Below is a small trained network, with its code and all its weights. Each question gives an input and a target symbol and asks what happens when units are switched off, that is, made to give their printed mean instead of their output.

import numpy as np


def w(rows, s, z=0):
    codes = np.array(rows[::2]) - 128.0
    scale = np.full(codes.shape[1], s)
    scale[-1] = z or s
    return codes * scale


def f(y):
    return np.maximum(y, 0)


def softmax(a):
    e = np.exp(a - a.max(-1, keepdims=True))
    return e / e.sum(-1, keepdims=True)


def log_softmax(a):
    a = a - a.max(-1, keepdims=True)
    return a - np.log(np.exp(a).sum(-1, keepdims=True))


def net(x, mask):
    ids = ['αδημστω'.index(c) for c in x.split()]
    T = len(ids)
    res = E[ids] + P[:T]
    q, k, v = (res @ M[0].T for M in (Q, K, V))
    z = softmax(np.where(np.tri(T) > 0, q @ k.T / 4**0.5, -1e9)) @ v
    res = res + np.where(mask[0], z, O[0][:, -1]) @ O[0][:, :-1]
    y = f(res @ A[0][:, :-1].T + A[0][:, -1])
    res = res + np.where(mask[1:9], y, B[0][:, -1]) @ B[0][:, :-1]
    return log_softmax(res[-1] @ U[:, :-1].T + U[:, -1])


Q, K, V, O, A, B = {}, {}, {}, {}, {}, {}
E = w([
[192,131,162,188,179,125,164],'α',
[222,151,172,217,175,101,136],'δ',
[187,135,176,153,209,52,89],'η',
[214,117,127,236,133,238,118],'μ',
[219,75,127,92,155,115,19],'σ',
[154,212,138,4,68,106,164],'τ',
[178,235,215,144,47,7,160],'ω',
],0.014)
P = w([
[144,178,166,61,234,156,175],'0',
[147,105,117,64,187,123,208],'1',
[165,138,159,98,176,144,135],'2',
[147,162,82,115,176,106,102],'3',
[145,167,182,134,158,146,64],'4',
[123,193,116,154,130,127,37],'5',
[154,105,180,118,41,128,89],'6',
[153,100,58,110,50,74,122],'7',
[145,129,79,149,38,88,43],'8',
[143,177,5,160,60,58,22],'9',
],0.011)
Q[0] = w([
[188,135,108,73,121,174,99],'H1',
[2,70,98,144,134,139,138],'H1',
[97,62,245,104,91,153,148],'H1',
[166,97,159,163,143,147,98],'H1',
],0.029)
K[0] = w([
[157,150,138,78,37,72,120],'H1',
[176,91,104,111,229,120,186],'H1',
[171,196,254,97,185,190,98],'H1',
[152,96,148,99,117,171,72],'H1',
],0.023)
V[0] = w([
[148,134,92,133,109,247,144],'H1',
[153,103,146,197,194,112,150],'H1',
[163,148,136,210,74,135,172],'H1',
[140,42,128,115,133,129,37],'H1',
],0.015)
O[0] = w([
[135,232,67,148,249,85,107,3],'H1',
[108,20,50,167,113,34,184,97],'H1',
[24,170,79,201,63,114,107,215],'H1',
[184,95,26,2,42,127,178,24],'H1',
],0.0096,0.0074)
A[0] = w([
[81,173,179,60,91,131,91,167],'N1',
[2,119,194,126,228,143,163,41],'N2',
[138,44,69,157,99,72,160,100],'N3',
[227,188,80,201,57,115,105,114],'N4',
[117,178,170,109,97,15,185,119],'N5',
[148,114,80,78,220,106,190,6],'N6',
[226,165,165,82,122,126,118,236],'N7',
[62,41,158,38,173,49,15,203],'N8',
],0.009,0.0019)
B[0] = w([
[155,57,130,192,175,160,164,237],'N1',
[171,79,81,123,53,224,166,231],'N2',
[28,82,159,131,237,67,71,220],'N3',
[82,102,200,78,146,89,189,241],'N4',
[146,123,70,121,156,226,95,184],'N5',
[108,64,79,122,22,149,243,183],'N6',
[128,91,90,176,212,99,43,252],'N7',
[95,196,175,181,121,201,254,166],'N8',
],0.0086,0.013)
U = w([
[150,104,146,168,123,180,109,254],'α',
[127,99,161,161,102,137,36,186],'δ',
[109,121,255,88,119,111,71,100],'η',
[128,196,116,156,116,143,124,123],'μ',
[189,111,151,86,87,145,99,99],'σ',
[189,165,194,119,154,165,79,22],'τ',
[140,133,182,149,36,171,83,91],'ω',
],0.0053,0.0027)

Each question gives the input, a string of symbols that net reads in full, and the target symbol t.
The units are the heads (4 rows each of Q, K, V and O) and the neurons (one row each of A and B). Each row of codes is followed by its name. A weight is (code - 128) times the scale printed after its matrix; where a second scale follows, it is the last column's (O, A, B and U).
mask holds one flag per unit, heads first, then neurons. A switched-off unit (its flag False) gives its mean, the last column of its rows in O or B, instead of its output. The means were averaged over made-up inputs and are rounded, as every weight is.
A unit's drop is (log p(t) with every unit on - log p(t) with that unit switched off) / (log p(t) with every unit on - log p(t) with every unit switched off).
The circuit of an input: a set's keep is (log p(t) with only the set's units on - log p(t) with every unit switched off) / (log p(t) with every unit on - log p(t) with every unit switched off). Starting from all 9 units, units are removed one at a time, each time the one whose removal leaves the highest keep (on an exact tie, the one counted first), for as long as the keep stays at least 0.8.
units of the circuit, in order: the units of the circuit, biggest drop first
most important unit: the unit with the biggest drop
top k neurons: the k neurons with the biggest drops, biggest first
drop when u is switched off: that unit's drop, to one decimal
input η ω α δ δ τ μ τ α σ, target τ: units of the circuit, in order => (H1)
input δ ω δ ω ω σ, target ω: units of the circuit, in order => (H1, N7, N3)
input τ μ μ τ ω μ μ, target ω: units of the circuit, in order => (H1, N7)
input η μ ω δ τ α σ, target τ: units of the circuit, in order => (H1, N6)
input α μ η α η δ η, target η: units of the circuit, in order => (N3, H1, N2)
input δ ω α, target ω: top 2 neurons => (N2, N7)
input δ σ δ μ, target σ: top 2 neurons => (N6, N1)
input ω δ η, target ω: units of the circuit, in order => (H1, N2, N7, N3)
input δ ω η η ω μ δ, target ω: units of the circuit, in order => (H1, N7)
input τ ω σ μ η η α, target η: top 3 neurons => (N3, N2, N1)
input ω α η μ η, target μ: units of the circuit, in order => (H1, N8)
input ω τ α ω σ τ, target ω: units of the circuit, in order => (H1, N3)
input μ η η ω δ, target ω: units of the circuit, in order => (H1, N7, N3)
input σ σ α α δ σ α τ μ δ, target τ: top 2 neurons => (N3, N6)
input δ α η δ η δ, target η: most important unit => N3
input σ μ ω δ μ α, target μ: top 2 neurons => (N7, N1)
input μ μ ω δ μ δ τ δ η δ, target η: top 2 neurons => (N4, N3)
input δ σ α δ, target σ: drop when H1 is switched off => 0.8
input δ δ δ τ, target τ: drop when H1 is switched off => 0.7
input σ η μ, target σ: drop when N6 is switched off => 0.2
input δ η τ τ α, target τ: top neuron => (N6)
